Rows lie near named flat spaces through zero. A row that begins with a name and a colon came from that space; any other row is followed by the name of its block's space that it lies nearest.
z332z453: [-106  -21  122    8 -142  -26 -126  189  175  224   95  174  -14 -163
 -177   81   84  124 -147  126   91 -134  -34 -321 -201]
z332z453: [ 125  -21  142  146  -60  -50  198  -74 -172 -114  130  149   -3  -42
 -128 -141   34  133 -139    3  -56  -16   77  257  437]
z168z356: [-145    2  119  271 -189   76 -175  132 -123  -88  106   88 -171 -145
 -106  200  -23   15 -149  239   76   13  -45 -146   23]
z332z453: [  81 -178   11  -31   82 -182 -191 -135 -102    1   91  134   53  -49
   58 -198 -165  144  -23  119   60  -16  -20  202  167]
z332z453: [-209 -114  184   -7 -267   68 -150  265  308  161  -58  110  -83  -85
 -204  251   20  -90  -93  155   71  -83   30 -262 -279]
z168z356: [ -28   20  -53  -15  -57 -102  -37  174  -88  -40 -176   -1 -164  206
   -1  145  116    7 -125  -59  212   41  -92 -341 -140]
z938z324: [  53  100  -68 -285  278 -146  265 -263 -117 -253 -149   -5  101   38
  144 -475   -1  -90  -83 -136   45  132  108  364  467]
z144z160: [ 196  -55   32  249 -136   48   45   81 -114   71  211   33  -26  -47
   92 -236 -172  252  140   94 -124   -9   49   64  105]
z716z610: [  45  -50  -28   -9   66 -100   48    4 -110 -108 -129  -46  -23  124
  118   50  -29    2   95  -47  124  -13  -28   25   -2]
z168z356: [ -52 -433   85 -323  483 -405    6 -152 -227 -204  -92  260  119 -178
  -19  -97 -324   78 -120  255  282   41  160  374  314]
z716z610: [ -51  213  -49 -107  -40  181   -5   31   -2  -55  -57 -112  -22   82
  -50  193  371 -231 -127 -161  -51   54  -98 -309 -112]
z938z324: [-208 -277  182   69  -13 -213 -105   52  -26  -70 -191  171 -133   25
    3   -8 -294  131  -51  271  291  -72   36  224  126]
z168z356: [   9  178 -108  383 -170  275  -45  205  -92  135  118 -211 -149   74
  111  217   17  135  203   12 -124  -16 -129 -352 -356]
z214z978: [  24 -151   97 -174   15 -216   58  -62   27  -93 -166  188  -69  172
 -194 -285   67   46 -252   30  133   15   35  312  409]
z144z160: [-142  -24  131 -277   53  -59    4  -21  179  -36  -76  106  132 -202
  -31  -17   56 -185  -87   32  105  -53   80  -24    6]
z168z356: [ -47  282  -41  -19  -44   51   56 -233  253  -53   79  -52  120 -223
   25 -333  -26 -172   31  -58 -124   13   59  315  197]
z938z324: [-160  110  -26 -107  112  -40  109 -125  164   59  -65   22   43  -79
   -5 -290 -123   18  -82   -1   -7   34   94  200  123]
z144z160: [ -18 -196  -11  -61  145 -109 -146   38 -202  -41  -86   51  -73  149
  -72  267   68   57 -104   65  153   -2 -106 -115  -67]
z332z453: [  13 -287  108 -207  114 -237 -209  -50 -135    2  -38  218   46   23
   54 -129  -59  132 -137  124  194  -48  -32   28  133]
z144z160: [ -22  378 -154  201 -158  342   23  -19  114   75  168 -226  -27  -81
   57  -88   55 -107   86  -89 -300  108  -18 -104 -117]
z168z356: [ 109  316 -230  424  -79  296   58  -60 -141  -18  209 -280 -109   28
  147 -156  -93   87  219  -23 -297  129  -58  106   28]
z716z610: [  34  -67   60 -205   28 -287  149   34  145 -172 -269   82   -4   78
  -70 -105   76  -97   -6  -38  292  -84   26  163  145]
z938z324: [ -88   53 -100 -254   19    5   54   22  137 -109 -286 -112  -61  216
  -85  182  155 -340 -116 -191   40  152   22  -99 -103]
z168z356: [ -74  522 -230  190 -212  497  -83  -39  321  124  159 -348  -46  -37
 -125   92  310 -280   90 -133 -397   73 -145 -131 -276]
z332z453: [ -72   60  -74  247   78   87   94  -23  -45  -93  -39 -143 -124   31
  -18  -11 -141   67  160  138  -25   12  -16  301   75]
z938z324: [  12 -125  263   77  -94 -208    7 -141   -4 -171  105  253   96 -286
  -22 -192 -164   36  -43  163  126 -132  103  409  423]
z716z610: [  72   27 -166  -27   13  155  -44  140   68  221  -17 -230   56  147
  148  365   66  -46  270 -198 -115  -27  -81 -429 -590]
z332z453: [ -99  354 -217  187   52  191  186  -90   18 -124  -77 -310  -74   49
   93   66  -26 -162  158 -136 -119  115  -11  102  -66]
z332z453: [ 219  270 -230  136   45  259  115 -267  -58   48  184 -292  129   85
  244 -227   -9   -9  281 -260 -410   83  -23  232   53]
z144z160: [ 118  284 -134   92 -135  109  221   60  291  188  126 -136   83  -67
 -116  104  122  -59  127 -263 -207  -36   39 -169 -269]
z168z356: [-122  206  -18  150 -121  247  -11  -42  203   -1  -22 -221   19  -46
   72  177   45 -200  241  -45 -126  -77  -54   66 -195]
z938z324: [ 129 -209  -96  368  150  -39 -263 -113 -358    0  196  -34  -88   72
   60   76 -232  352  197  252  -20  -58 -177  291   56]
z144z160: [ -77   64   73  -84  -95   29   23  -39  251   27  -48   -1   83  -68
  -81  103   97 -182    3  -87  -23  -79   26   35  -65]
z168z356: [  43   -1    3  -34  -62   59   34  168   29  142  -36  -32  -10  122
   -4  158  161   47   28 -102   -3  -61  -51 -328 -249]
z168z356: [  -7  -92  -17 -121  120  -43 -132  -70   -4  -26    7   23   50  -39
  -48   60   29  -59  -18   63   27   -6  -41   59  -10]
z144z160: [ -11  226   33  -22  -45   55  179 -127  241    5  148   41  122 -320
   16 -565 -109  -20   15   50 -142   17  163  309  297]
z716z610: [ 172 -204  -57 -357  243 -171  129  -19   69  -43  -75   74   91   50
 -205 -118   72  -62  -56  -24   11   64   95  182  130]
z214z978: [   2   -1   75 -352   63  -85  127   54  -23 -160 -264   28   36  175
  -72  219  420 -245 -172 -217  185  -31  -45 -244    2]
z332z453: [ 106  -46 -119   92  -54  -25 -100   -1  166  264  164   -7   38  -30
  -12 -110 -222  164  122    4 -146    3   26   33 -181]
z168z356: [ 158  179  -85  -40   15  107  126 -133  -49   40   56 -102   83  127
  111 -225  171   26   38 -229 -186   19  -37   37  115]
z214z978: [-101  -12   88  -16  -47 -112  -10   59 -144 -195 -192   68 -130  116
    5  101  103  -61 -173    9  246    9  -51 -102  116]
z716z610: [ -87  180 -107  588 -151  125 -163  -50 -280 -250  179  -74 -331  -81
  -11 -168 -279  110  -57  327  -45  201  -63  301  335]
z938z324: [  -2 -407  235 -291  150 -420   31   57 -137  -52 -243  283   82  118
  -30  285   44   89 -142  -40  403 -186   15 -103   14]
z214z978: [ 160   73 -230 -124  393  -25  122 -174 -192 -138   61 -128   93  -32
   58 -193   23   16  105  -19  -67  102  -17  205  145]
z144z160: [   6  -12   63 -135  -13   46   91    7   68  -24  -43   23   39   10
  -66  -44  107 -102  -61  -46  -49   17   60   28   84]
z214z978: [ -73    8   -1 -144   81  114  112  114  -75   -8 -163  -79  -40  163
   22  159  173  -75  -53  -89   11   47   -6 -252 -125]
z214z978: [ 146  -39    3   -1   99   96  -55  -74  -83   92  199  -21  148  -49
  -70  228  213   49   85  -53 -150 -126 -104  -51 -101]
z716z610: [ 105   63 -118   42   20   18   66  -45   78   91   57  -60    1   53
  -22 -224  -50   97   74  -38 -124   33   11  150   43]
z716z610: [  49 -155   62 -291   23 -138  108    6  162 -156 -266   77  -54  225
 -309  -39  236 -194 -167  -39  101   21   28  267  253]
z716z610: [ -19   -3    1  217  -34  194  -67   64 -110   59  187  -22  -75  -64
 -142  193   23   80  -33  129 -158   28  -34  -71  -53]
z332z453: [-191  176 -183  -82  217  290  123  -15 -244 -313 -325 -337 -197  312
  107  157  163 -312  -25  -66  -41  276  -50  -24   28]
z214z978: [  30  -73   47   22  142   49   78  -43 -250 -145   16    5  -17   36
  -57   94   97   25  -48   55  -21   16  -15  113  193]
z144z160: [  35 -420  115  -87  123 -192 -149   35 -215  -95 -153  131  -69  218
  -85  241    3   87  -50  140  207  -68  -74  109   73]
z716z610: [-109  -20  158  281   51   70   50  -60 -282 -196   70   72 -123  -93
  -47 -116  -54  184  -63  292   43  -47  -23  339  419]
z214z978: [   7  -52  -97  199  221  126 -149  -33 -321  -18  209  -99    7 -140
  138  163 -149  148  172  202  -73   19  -81  -34 -120]
z716z610: [ 228 -221  124 -413  100 -354  245 -125   73   20 -102  279  173  151
 -220 -223  178   48 -262 -248   69  -54  126  222  370]
z168z356: [-101  162  -28  154  -75  268   72  125  -29  -13   23 -127 -123   19
 -120  235  151  -87  -49    6 -128   73  -23 -191 -112]
z214z978: [  75 -190  255 -192  129 -114  128 -108 -252 -155   31  282   65  -33
 -105 -339  158  141 -283  110   60  -39   65  273  606]
z214z978: [-112 -163   39 -102 -173   55 -137  180  383  266 -111   18  -51  119
 -239  267   14  -95  -31    5  -48  -34   19 -154 -363]
z938z324: [ 115  -89   72   -3  -23  -73   94    0   21  111  178  140  118 -176
   14 -194 -173  145    6   13  -84  -12  149   50   89]
z716z610: [ -21 -122  128    2  -37   -8  -17    5  -26  113   23   73   77    2
   59  149  -32   79   16  -41   -6 -104   17  -82  -87]
z938z324: [  73 -333  203   10  -88 -250  -96   53  -92  -30  -62  248  -67  128
 -142   49   -4  168 -132  114  203 -123  -30  129  198]
z938z324: [  -9  -23  -53   24  -75   14   -8   86  129  124    5  -16  -33   22
  -51   53 -109    0    9  -23  -60   56   58  -90 -167]
z332z453: [ -68  -61  174  157 -240  225   16   48   99    3  -25  -26  -79   99
 -144  176   80  -91   13   36 -156  -50   16  157   65]
z144z160: [  52  167 -179 -116   13  281  144   46  102  183  -29 -261   73  167
  139   95  102 -139  147 -303 -292  118   39 -292 -348]
z938z324: [ -18  -55   64  -12  -46  -57  225  164  -60  -39 -165   21  -73  124
   42   76  -49   19  -30  -84  100   37  107 -148  -21]
z144z160: [ 167  -98  -76  207  -64 -260 -117  119   50  107  193   83   26 -200
  -15  152 -253  185  181   83  138 -105  -13 -127 -273]
z332z453: [ 103 -126  -14 -148   12   39  -50   39  -10  104  -10   -6   42  140
   24   17   72    4   10  -77  -84   24   -8 -121  -98]
z214z978: [ -41  -45  -31 -358   80  -27  -95   86  290  190  -40   26  146  -87
 -109  158  160 -155  -29  -67   24  -50   -1 -314 -368]
z716z610: [   2  102  -57   80  133   67   28 -234  -36  -97  138  -94  131 -241
  240 -306 -268  -12  225   85 -128   34   76  377  180]
z144z160: [  31 -238   98  267  -91 -170 -284  -34   44  148  154  116   40 -123
   40  123 -285  257  221  207  101 -245  -88  188 -128]
z332z453: [  26  -44   27  -28  104 -308  182  -52 -104 -198 -123  105    4  -15
   -3    6  -94   17  -61  -54  244  -13   71  146  198]
z144z160: [  32 -120   44   13   64   13  -44   -8  -22   28   65   42   18  -37
  -69  -30   -9   92   41  131  -27  -58  -18  135   59]
z938z324: [  32   92   95  -92 -186  234  139   60  -21 -158 -114  -21 -140  260
 -255  -13  459 -228 -282 -117 -147  121  -14   -6  304]
z938z324: [ 130 -210  110 -172  -31  -86 -212   49 -150 -116  -50  124  -30  114
   41 -163  178   12  -73  124  147  -36 -111  -30  179]
z938z324: [  -5  280  -58 -109 -208  344  -37  131  237   75   73 -162   36  -62
  -76  164  374 -340  -22 -161 -226   68  -39 -437 -300]
z716z610: [ -50   36   63 -123   27  -49   35  -89  117   15  -22   36  130 -127
  126 -178  -58  -37   53  -26   33  -68   55   85   42]
z168z356: [-152   39   84  180 -144  154  -98   47  172  130   43  -72   27 -123
   75  201  -91  -15  201   73  -46 -149  -30  -47 -269]
z214z978: [ -27  207  -89  276  -20   54  -10  -33 -169  -18  136  -62  -73 -103
  201 -226 -172  179   56   77  -15   48  -33  -15   66]
z168z356: [ -94   46   -9  179  -78  102  -45  -65   31  -19  -17  -94  -59   32
   48   54 -127  -38   89   30  -73   14   -8  171   -1]
z214z978: [  -8  284   70  187 -334  329  285  210   57 -102  -65 -118 -211  178
 -240  105  404 -169 -143 -134 -163   67   -1 -158  113]
z332z453: [  44  119   54   27   63    9  257 -204 -269 -333  -27  -10   17    0
  116 -213   14  -98  -84  -96  -38  115   98  320  510]
z144z160: [  17   79  -75  -45   21  165   32   -8   10  162   56 -104   69   35
  162  -91  -30   29   78 -113 -188   58   31 -150 -150]
z214z978: [ -62  149  -11   50 -124   60  -10   52  142   74   55  -62   74 -170
  140  114  -71 -106  115  -82  -20  -28   36 -239 -270]
[-95  -9  47 -30 -31  10 122 141  67  17 -77  33 -57 -36 -30 -43 -77  -1
 -53  51  44  46 108 -92 -28]  z332z453
[ -86   39  -67   47   67  107  -68  -37 -114 -139 -105 -123 -122  123
   49  -18   16  -65   16   87    7   84  -76  112   76]  z938z324
[  76 -178    8 -261   78  153  193  122 -241 -284 -360 -129 -171  515
 -116  224  348 -281 -139 -144  -38  217   12  -27  169]  z144z160
[-215  -24   36 -144   92  -95 -167 -124   92  -27 -110   24   84 -133
  188  -45 -178 -103   31   74  154  -36    7   65  -64]  z144z160
[-139  -64  -27 -213  119 -154   -5  -25   83 -105 -230  -12   28    2
   82  105 -123 -196    3  -35  184   50   64   -1 -102]  z938z324
[-129   18   71  -20 -162  -89 -214  100  112  102   21   84   53 -217
  263  -36 -199   -9   44   60  171  -58   16 -344 -270]  z214z978
[ 159 -409  138  106 -105 -197   10  114 -127   62   40  239 -103  128
 -112 -132 -288  295  -86  150   26   33  133  199  234]  z938z324
[-226  -46  219  156 -163  -29  -39  103 -143 -126  -51  153 -133 -115
   85    7 -174   38 -166  189  186   15   71  -81  148]  z214z978
[-253 -107  107  117   68  -49 -328  -68 -120  -28  -36   45  -28  -99
  164  165 -145   91   56  256  223 -154 -150   28  -92]  z144z160
[ -23  182 -153  261  -61  339  -81   71 -114   58  119 -198 -182  123
  -90  122  138   34  -12   47 -234  118 -129 -145 -111]  z716z610
[  24 -180  109  -72  263 -315   46 -148 -218 -116  -27  133  185 -111
  100  277  -50   91   65  -38  262 -205  -24   82   30]  z938z324
[-148  -43   60 -125   74  -29 -160  -48   19  -31 -120   46  -28   36
  -17  -54  101  -15  -89  121  139  -66 -104   54   57]  z938z324
[ -74   49  -29  106    2  467 -141   50 -284  -67   25 -197 -178  219
  -16  154  275  -75  -67  104 -247  144 -151 -130   19]  z144z160
[  69   41  -72 -234  306 -117  104 -139 -272 -205 -160  -44   52  129
  251 -308  111   34   13  -64  157   26  -65   86  244]  z938z324
[ 301 -281   12  161  -26 -307 -137  -49  150  326  384  253  161 -238
 -146 -205 -335  439  151  151  -53 -196   44  271   -6]  z144z160
[ -40  -95   92  253   27 -156   31 -198 -408 -415 -194   17 -189  209
  218 -217 -235   96    5  132  209   45  -27  567  584]  z716z610
[  56  -20   41  292 -156  -23  -61   29  -10   47  107    5  -35  -45
   67   28 -154  158  169   74   13 -115  -40   76  -41]  z144z160
[ -52  106  -87  204   -1  247 -151   -6   -1  136  179 -149    0  -91
   47  135  -23   52  162   87 -181  -29  -99  -83 -239]  z168z356
[  82 -156  121 -352   58 -109   96   54 -111 -140 -184  111   46  153
  -10    8  250 -130 -172 -118  132   23   34 -136  145]  z938z324
[  70  -37  126  236   34  -51   16 -187 -350 -332  167   80   20 -225
  167 -210 -201   66   59  199   34    6   46  420  498]  z168z356
[ -44  -64 -106 -207  194  -20 -212  -74    2  -23  -26  -69   97  -80
  142   64  -64 -143   96   50   44   44  -42  -68 -195]  z938z324
[ -78  -74  -20 -229  205  -74  -31 -152  121  -46  -90   17   82  -55
  -42 -158  -58  -94   -6   76   30   14   39  296  117]  z144z160
[ 112  250 -240  281 -124  231  -95   22   99  147  297 -198  -21 -142
   22  -40  -97   14  191    1 -290   99  -36 -104 -241]  z144z160
[ 216 -137   22 -367  109 -136  -73  -47   27  -55   77  157  147  -65
 -207  -87  291 -117 -167  -23   13    0  -15   -9  151]  z168z356
[ -87   -4    3 -187  140  -87   -9 -153   99   -4  -27   56  111 -145
  106 -336 -170  -20  -11   62   29   27   89  221  145]  z144z160

Rows lie near named flat spaces through zero. A row that begins with a name and a colon came from that space; any other row is followed by the name of its block's space that it lies nearest.
z591-z952: [  67  100 -123  -43   69  -86  -87   69  254 -214   85   -1 -116 -168
 -289  -20   56   41    2  -70    5  169  136  168 -187]
z416-z158: [ -34  -95 -151  174   70   24  -34  -31  -67   12  154   29  -36  318
  232  149  -61   35  -59  503  -77   73 -135 -109  222]
z532-z832: [  60   54   73 -197  175 -371   43  -10  -88  180   -7 -180  151  285
  -40  -55   30  -35   24 -283 -213  -25 -182    7  -82]
z532-z832: [ -50   38 -227  -10  177  164  -90   -6   42 -252  -30  -53   11   51
  183  124 -106  -46  182 -195  117   79   13   26    5]
z416-z158: [   1  -68 -261  -25  -57   63  -75   49  -70 -130   77 -153  254 -135
  203  184  -40 -225  115  -28  182  188  -30  -29 -131]
z543-z763: [-112   -1  325   14   31  -50 -185  173  263  -56   72  241  -83  -93
 -139 -330  311  -64  -22 -153 -229 -240 -139  -18 -162]
z591-z952: [ -31 -159   28   34 -178  203  211 -182  -99  172 -241 -101   79  101
   60  260 -222  115 -141   83  294  289   59  -26  197]
z532-z832: [ 124  123   82 -177   83 -224   81 -125  230  130  -26   41 -102   38
 -406  -39   -2  127 -152  -83 -131  189   51  169  -97]
z543-z763: [-129   62   35  -44 -130   25  140  219  -82    2  -73   43  168  172
 -214  -35  -84   43  152 -248  -71  -58 -161  -54   43]
z591-z952: [  11   45  261  -54    8 -199   48   50   54   44 -164  -29  -97  239
 -300 -195    8  165  -14   69 -153 -193  -92  -83   81]
z543-z763: [  87   43   72   74  -65 -260  159   36   39  -79  182   79 -170  156
  -42  117   14   51 -149  302 -146   -6  -83    8    4]
z532-z832: [  43  -29  113  -37  -15   94 -104 -103   98  -73   59  155 -208 -411
  163   59  110  -85  -97   -5  150    2  213   82 -216]
z416-z158: [-162  -62 -189  226    6  165   49   39 -109   11   84   18   57  390
  141  -15  -84  148    9  561   -7   38 -140 -257  356]
z416-z158: [  96   87  282 -171 -197 -387   81  194   -6  -45  139   86 -132 -202
 -372   41   91   75  -12 -124  -75   38   89  207 -302]
z532-z832: [  21  -52 -211   62  129   32  -20 -128  190 -258   25 -244  -19   18
  217   98   41  -52  -97   83  297  235   88  -96  -52]
z543-z763: [  23   32   90 -186  179  -12 -174  -76  160  -22 -122   24  -89   14
  -66  -43   11  -48   54 -177  -23  -68   -6   -4 -115]
z543-z763: [ -21 -179  -50  270 -168  246    7   -1 -260  255   17   -7  -26  -82
  235   18   27  -40 -142  169   45 -227   87  -98  209]
z543-z763: [  26  121  -26 -105  220  -16  -26 -133  226 -137  -46  104  -83  -80
  -29  -32  -29   54   11  -44  -53  173   37  138 -101]
z543-z763: [  72   23  -49 -111   74 -118  134  -83    1    0 -163 -207  -67  333
 -136  211 -197  122  -26 -123   95  127   10   -1   75]
z416-z158: [ -44  111    8 -118  198   47  -69  -24    9  -11   92  117  -39 -120
  224  -85  126 -149   79 -475  -58 -192   18   13 -177]
z591-z952: [  69   25  -36 -162  115 -170 -204   13   93 -223   74 -141   52  169
    0  117   -9 -132  213 -158   38   46 -103   33  -83]
z416-z158: [   7  -26 -128   81   36  280  -68   12 -179  111  -23   96  -82 -435
  287   35   31 -165  -15 -397    0 -240  209  122 -129]
z416-z158: [  54  -87  753 -128 -294 -240  224  -40   15  406 -388  200  -97 -102
 -441 -158    5  195 -278   62 -225 -117  -77   98  -44]
z591-z952: [-115  116    6   12   71  346   88  -54  127  117 -120  412 -152  -82
 -117  -55 -105  117  -46 -151 -160  -42   34   95   74]
z416-z158: [  -6 -148 -152    8 -135  376 -159  -13 -296  265   -9   54  142 -470
  328  155  -16 -299   46 -316  137 -132  161   58 -111]
z543-z763: [  96   77  -98 -271   46 -219   25 -158 -164 -110   28 -249  308   49
  175  165 -151  -80  266  -37  189  296  -40   48  -57]
z591-z952: [-115   38  112   85  -37  270  116  -52  221   48 -130  378 -126  176
 -215   12 -142  174  -81  123 -152   60 -120   46  231]
z591-z952: [ 240   89   53 -381  162 -456  -66  -27   32 -261    2 -394  -86 -151
   18  243   54 -183  110 -780  233   64  188  208 -494]
z532-z832: [  75  216   10 -179  -48 -233  293 -182  110  -85   60  -21   60  273
 -297   65 -170  234   40  216   81  374  -23   47  133]
z591-z952: [-238   31 -280  171  -39  550   71  -23  -89   77  -18  279  121  109
  155  -56 -177   64   91  369   22  -25  -78 -245  346]
z543-z763: [-110 -127 -126   80   72  215 -189    7 -200  264   71 -103   82  -52
  232 -150  153  -65   -3 -118   95 -150  111 -147   60]
z543-z763: [  -5 -129   99  -40 -156   91 -194   19   90  -49  -10    2  146 -305
   23    1  102 -193   43  -40  150   79    4   29 -155]
z591-z952: [   5  -38  140 -179   15  207  -41 -105   14  367 -374   84   28 -350
 -191 -103  -45  -25  -88 -457  -29  -49  143  133 -156]
z532-z832: [-117 -102  -75  195   84  110   21   67 -120   11  152   94 -124  113
  480   81   97 -114 -150  157  -51 -223  -93 -239    6]
z416-z158: [ -67    4  221  -28  -20    1  119  -29  -24  205 -245  143   99 -235
  -69 -287   19  102 -104  171 -171  -15  -39  -14  -62]
z416-z158: [  99   35   88  -83  -70 -177   98 -118    9  167   30  -71  -14   38
 -196  -49   27   87 -122  125   25   74   69   -5   22]
z591-z952: [  15   36 -133   39  112  132  -53 -106   55   -7   98   76 -135 -234
  179  -45   88  -51  -97   46   62  -37  174  -20  -86]
z416-z158: [  18  -38  216   35  -85  -22   90  -30  -51  184  -90   71 -140   45
 -108  -19   -7  119 -131   20  -65 -114   36   26   90]
z532-z832: [  23   75  335 -213    1 -158  -99  -28  -27  325  -55  213   80  -71
 -229 -322   99  -22   53   11 -334 -246 -134    4  -55]
z543-z763: [  39  -89  111  177 -114  126  -49  -32    6   79  145  265 -203 -273
  172   68  106  -82 -179  149  -79 -125   79  109  -15]
z543-z763: [-157  -98  165  123  -61  152   94   42   99   -4 -197   39  123  152
   72 -120   28  -24  -67  -46  -23  -84 -227 -170  114]
z416-z158: [ 210  118  -36 -165  183 -245   50 -212  198 -102 -222 -113    1   65
 -213   61 -203   74    4  118 -124  241  -42  198  -26]
z416-z158: [  98   48 -231  -17  130  -81  -22  -62   86 -222   41 -190   -8  130
   40  172  -91  -32   65  -51   89  159   17   67    3]
z591-z952: [ -28   75  -24  -79   54  -21   78   17 -211   46  -60 -111   10   11
   94  -91  -18   38   87 -149   67 -185   83 -128  -12]
z591-z952: [ -31    7 -247   99  167  141 -196  148    6   49  199   41 -210 -444
  140 -179  296 -145 -146 -246  -21 -264  287  -41 -321]
z543-z763: [-120  -67 -188   49 -141  111   30  173 -239   90   46 -136  221  114
   68  -12  -12  -76   74   92  111 -100  -69 -291   65]
z591-z952: [-188  -97 -275  192  -96  345 -104   90  -97  -93  166  -57  141   40
  198  -10   35  -11  118  214  284   72   53 -216  189]
z532-z832: [-135 -133 -175   44   51  237 -110    1 -201  141   -4 -265  177  172
  291  -30   64 -110   76 -280  260 -124   28 -261  126]
z591-z952: [  63  -66  -47  -98   30  -34 -110    3  173  -95  -76 -158  -53   13
 -120  160   -5  -91  -46 -194  150  107   44   11 -158]
z532-z832: [ -92   15   18   31   62   62  -94  139  113  -14  131  172 -228  -18
  -81  -71  151   26  -82  -50  -59 -138   61  -70 -113]
z532-z832: [  66   55  250 -254   50 -266   85   26 -308  316  -71   16  -97   92
  -15   62  -41    9   15 -378 -189 -282   -7   35 -135]
z416-z158: [ -77  -84  -22   92    8  136  -69   -8   -1   38   44   20   43   50
  183  -33   72  -81  -31   57   29  -69  -64 -127   66]
z591-z952: [   6  117   66 -149   51 -158   30   26 -110 -101  -25 -130   34  109
  -57  -66  -36   89  214 -199   59  -55   27    3    6]
z532-z832: [  44   77   17 -188  126 -174  102  -79   82  112 -168 -200  -30  229
 -302  -51  -54  159  -67 -198   41  101   54  -34  -23]
z532-z832: [ 167  -35   89  -95  -22 -178    1 -112   -7   67  -58 -143  -73 -151
  -20   77   20  -52 -118  -45   70   14  122   76 -140]
z532-z832: [  64 -120  180   22 -137   18   54  -79  -43  178 -273  -96   29 -256
  -77  -71   -9   34 -152   20   68    3  111   56  -27]
z543-z763: [ -44   60 -208  -42   14   -1   84  105 -490  200  227  -80  -45  229
  222  151  -62   14  122 -171   54 -257   99 -166   88]
z416-z158: [ -71  -62 -339  222   44  425 -238   47  -81   55   45  209   81 -402
  264 -123   11 -170   48  326 -128 -140   44  -30   29]
z543-z763: [ -72   94 -182 -130  129  183    7 -119 -267  110   94  185  149  -20
  446   98 -131 -152  186   11  -42  -71  -78 -103   16]
z532-z832: [  -8  136  132 -262  345 -368 -117    2  278 -291   16  -59   -1   41
   10 -184  164  -30   91 -142  -95  103 -122   -9 -342]
[ 152   69   26 -154   78 -337   63  -43  -52  -74  154  -92 -133   58
   92  224    3  -56  -34 -123    0   33   37   83 -193]  z532-z832
[ 130  -73   13 -213   75  -34 -151 -142    9  224 -251 -109  139 -143
  -49   44  -80 -179  -14 -142  -53   21  -30   59 -153]  z591-z952
[  60  -63    5  -62  -90   -9  -21  -85  100  -73    1  -29   91 -149
    6  184  -40  -77  -19    4  148  300   22  135 -101]  z543-z763
[  41   31   62   47 -151  -78   81  174  -48  -29    4   -3 -172   43
 -278   49  -26  102  -15  -88  -31 -153   76   47   16]  z543-z763
[ -80   83  295 -100 -261  -81  282  131  -71   74 -179   67   29  219
 -407  -78 -115  213   49  -35  -12  -94  -96 -108  118]  z416-z158
[-228 -149 -258  415 -287  483  219  102 -156   76  161  184  112  -96
  329   77    4  -24 -193  407  151   56   -7 -233  219]  z591-z952
[ -25    2 -194   29   98  371  -78  -79 -171  141 -131   20   10 -316
  234  -25  -54  -90   74 -408   79 -164  215   80    4]  z416-z158
[   2   49 -280  -15  162  180   45 -241  104  -56   75  -61  -84  200
  194  171  -87    0  -66   59  239  159   92 -137  117]  z532-z832
[  41   60  223 -107 -123    6  256 -150 -214  451 -260   73  -33  -74
 -256 -134 -130  244 -120   -8  -61  -80  150   44  130]  z416-z158
[  65   44  -29  -60   86 -245 -205  181  150 -220  172  -41   -4   45
 -125  -10  122 -149  121 -126 -164  -64 -127   72 -190]  z591-z952
[ 137   65   75 -224   41 -278  -14   -2  -67  -88 -136 -230   26    6
 -142   59  -88    9  151 -230   44   11   43  105 -132]  z532-z832
[ -29  -56  189  120 -173   78  243 -104  154  126 -261   93  -91  216
 -343  -25 -156  305 -236  453   -6  165  -43  -48  289]  z591-z952
[ -46  136  -67  -54  141 -104   53   23  -96  -47   -5 -133  132   96
  -29 -209    3  130  181 -161  -31   17   10   18   59]  z543-z763
[  -7  -68   43  288 -183  129  -11   80  -43  -27  171  194 -123 -335
  171 -105  165  -59 -135  329  -57 -208   79   -9   20]  z543-z763
[ 126    6  -54    5  141   58  -99 -168   55  108  -42   52  -97 -243
  122  -21   29 -117 -104  -83 -107  -96   98  129  -75]  z416-z158
[  44   66    1  -50  -79 -205   68   99   30 -155  146  -54  -56  190
 -179  126  -23   52   50   30   31   69  -31    8  -15]  z416-z158
[ 145  152   47 -206  169 -425   32   10   16 -336  124 -271 -204  128
   19  138   45   28  115 -380  149   -7  129   83 -218]  z591-z952
[-100  -13  -15  -77   14  110   69  114 -267  263 -256  -95   60   78
  -76  -84  -97   69   51 -292  -12 -228   34 -144   24]  z591-z952
[  -2   43   17  -37 -168   22   66   81 -158  161  134  175   25 -154
   -5    6   29 -103  -13   25  -82 -174   -4  -61  -77]  z416-z158
